[[680, 261, 830, 303, 545, 583],
 [285, 932, 225, 590, 505, 634],
 [454, 316, 935, 779, 387, 458],
 [467, 715, 792, 160, 588, 594],
 [129, 600, 899, 836, 487, 358],
 [186, 497, 675, 763, 591, 507],
 [192, 469, 653, 741, 582, 602],
 [879, 216, 412, 844, 588, 441],
 [541, 610, 183, 821, 592, 665],
 [678, 828, 556, 160, 554, 519]]: 519

[[107, 165, 113, 47, 50, 93],
 [212, 43, 102, 161, 173, 142],
 [173, 217, 189, 199, 169, 176],
 [98, 221, 175, 148, 107, 96],
 [144, 36, 138, 83, 103, 113],
 [84, 177, 25, 104, 130, 114],
 [160, 33, 146, 39, 27, 33],
 [142, 62, 135, 24, 19, 35],
 [123, 209, 111, 154, 122, 101]]: 101

[[13, 626, 484, 548, 356, 440, 201, 648, 693, 43, 320, 426, 701, 309, 232],
 [512, 485, 689, 218, 530, 327, 12, 649, 527, 600, 247, 2, 354, 442, 138],
 [778, 220, 749, 46, 431, 149, 601, 74, 587, 638, 634, 582, 546, 293, 37],
 [437, 486, 188, 121, 518, 521, 117, 575, 767, 710, 151, 760, 605, 243, 102],
 [190, 316, 217, 281, 685, 265, 559, 330, 523, 410, 212, 766, 715, 58, 764],
 [105, 655, 680, 267, 597, 348, 564, 773, 389, 105, 529, 150, 770, 171, 544]]: 544

[[233, 25, 125, 121, 67, 200, 91],
 [209, 59, 55, 29, 129, 184, 64],
 [72, 219, 156, 110, 36, 112, 205],
 [88, 33, 178, 60, 130, 206, 208],
 [45, 158, 54, 164, 190, 201, 169],
 [158, 26, 44, 49, 186, 125, 163],
 [218, 208, 209, 72, 210, 130, 116],
 [73, 155, 141, 97, 34, 208, 181]]: 181

[[7, 7, 5, 9, 7, 8, 5, 8, 7, 5, 3],
 [4, 6, 8, 8, 6, 5, 8, 6, 4, 5, 4],
 [5, 6, 7, 8, 6, 6, 7, 7, 5, 5, 5],
 [5, 3, 8, 5, 6, 3, 8, 7, 5, 2, 7],
 [5, 5, 7, 6, 7, 5, 7, 6, 5, 5, 7],
 [8, 3, 4, 4, 5, 4, 4, 7, 8, 3, 7]]: 7

[[695, 305, 152, 274, 758, 459, 673, 923, 838],
 [662, 859, 835, 201, 777, 167, 687, 294, 484],
 [527, 548, 508, 753, 790, 850, 647, 875, 455],
 [414, 401, 390, 728, 603, 340, 258, 417, 409],
 [426, 497, 399, 282, 637, 571, 784, 558, 345],
 [320, 606, 653, 178, 290, 662, 908, 572, 919],
 [642, 739, 839, 497, 635, 386, 690, 723, 636],
 [365, 490, 498, 884, 876, 922, 830, 291, 826],
 [700, 540, 719, 813, 283, 495, 180, 552, 803],
 [883, 737, 343, 356, 346, 787, 403, 603, 393]]: 393

[[-9, -17, -3, -8, -6, 9, -9, -22, -13, -1, 7, -16],
 [-30, -16, -34, -28, -12, -22, -30, 2, -10, -12, 10, -4],
 [-23, -5, -2, -35, -16, -12, -23, -19, -4, -1, -12, -5],
 [-39, -36, -10, -26, -8, -1, -39, -16, -26, -23, -19, -16],
 [14, -41, 37, 36, 36, 5, 14, -11, -1, -19, 28, -7],
 [0, 15, -10, -8, -2, -10, 0, -2, -7, 2, -12, 1],
 [-20, -11, 9, -26, -12, 13, -20, -30, -24, -6, -35, 0]]: 0

[[4, 5, 5, 2, 5, 5, 4, 4, 3, 5, 2, 5, 1, 3, 0],
 [4, 3, 5, 6, 5, 4, 2, 2, 2, 3, 6, 3, 3, 5, 1],
 [5, 5, 4, 5, 4, 3, 5, 3, 5, 4, 1, 2, 2, 5, 4],
 [4, 5, 4, 4, 3, 6, 3, 7, 5, 5, 4, 2, 2, 4, 3],
 [4, 4, 3, 2, 4, 5, 2, 1, 3, 3, 4, 2, 4, 3, 4]]: 4
---
[[233, 144, 199, 152, 104, 165],
 [184, 230, 216, 219, 51, 225],
 [127, 186, 220, 214, 151, 191]] ==> 151

[[31, 85, 86, 87, 59, 29, 22],
 [70, 22, 28, 22, 41, 82, 93],
 [33, 85, 86, 88, 60, 28, 22]] ==> 28

[[7, 6, 5, 5],
 [7, 7, 6, 7],
 [6, 3, 1, 1]] ==> 1

[[8162, 6146, 3649, 1669],
 [7284, 4739, 1272, 5979],
 [6985, 9103, 4214, 3414]] ==> 4214

[[638, 982, 575, 355, 862],
 [400, 594, 445, 257, 660],
 [206, 482, 463, 357, 555]] ==> 357

[[67, 154, 35, 222],
 [77, 188, 223, 219],
 [99, 148, 232, 222]] ==> 232

[[6682, 4103, 5965, 6320],
 [1952, 9210, 5130, 7575],
 [6374, 6956, 2069, 7575]] ==> 2069
---
4.64,-5.51,5.20,4.92,-3.05 yields 4.64
1.61,1.81,5.54,3.78,3.98,0.26 yields 1.61
-3.34,-0.46,-6.21,3.44 yields -3.34
-1.71,-0.69,-0.53,0.02,6.22 yields -1.71
0.55,5.42,1.64,-0.37,-2.46,4.31,3.39 yields 0.55
0.42,-2.86,5.98,-6.05,-2.32 yields 0.42
-6.17,0.25,5.74,-5.89 yields -6.17
1.78,-0.64,5.74,-2.46,-4.40,1.03 yields 1.78
---
[-1.1, -8.1, -7.2, 10.0, -13.2] => -13.2, -1.1

[-107.47, -151.66, -154.89, 158.88, -89.57, 55.20, -137.20] => -137.20, -107.47

[[-2.2, 9.3, 1.8, 2.0],
 [4.1, -5.1, -3.0, 16.8],
 [-8.6, -18.6, -11.4, 0.5]] => 2.0, -8.6

[[-12.62, -3.45, -8.13, -7.24, -3.79, -12.61],
 [-19.87, -3.33, -4.03, -11.00, -2.79, -19.05],
 [-19.05, -19.94, 15.36, -18.93, -19.29, -16.97]] => -12.61, -19.05

[[-1.265, -1.223, -1.598, -0.975],
 [-1.851, -0.998, -0.502, -1.866],
 [1.343, -0.213, -0.771, 0.382]] => -0.975, 1.343

[[-239.8, 67.3, 123.3, -112.6, -62.5, -26.2, -86.5],
 [-30.7, -117.9, -238.2, 1.0, -130.4, -110.8, -75.6],
 [129.4, -41.9, -21.7, -21.3, -38.4, 84.7, -170.2]] => -86.5, 129.4

[0.10, -0.13, -0.11, -0.14, -0.03] => -0.03, 0.10
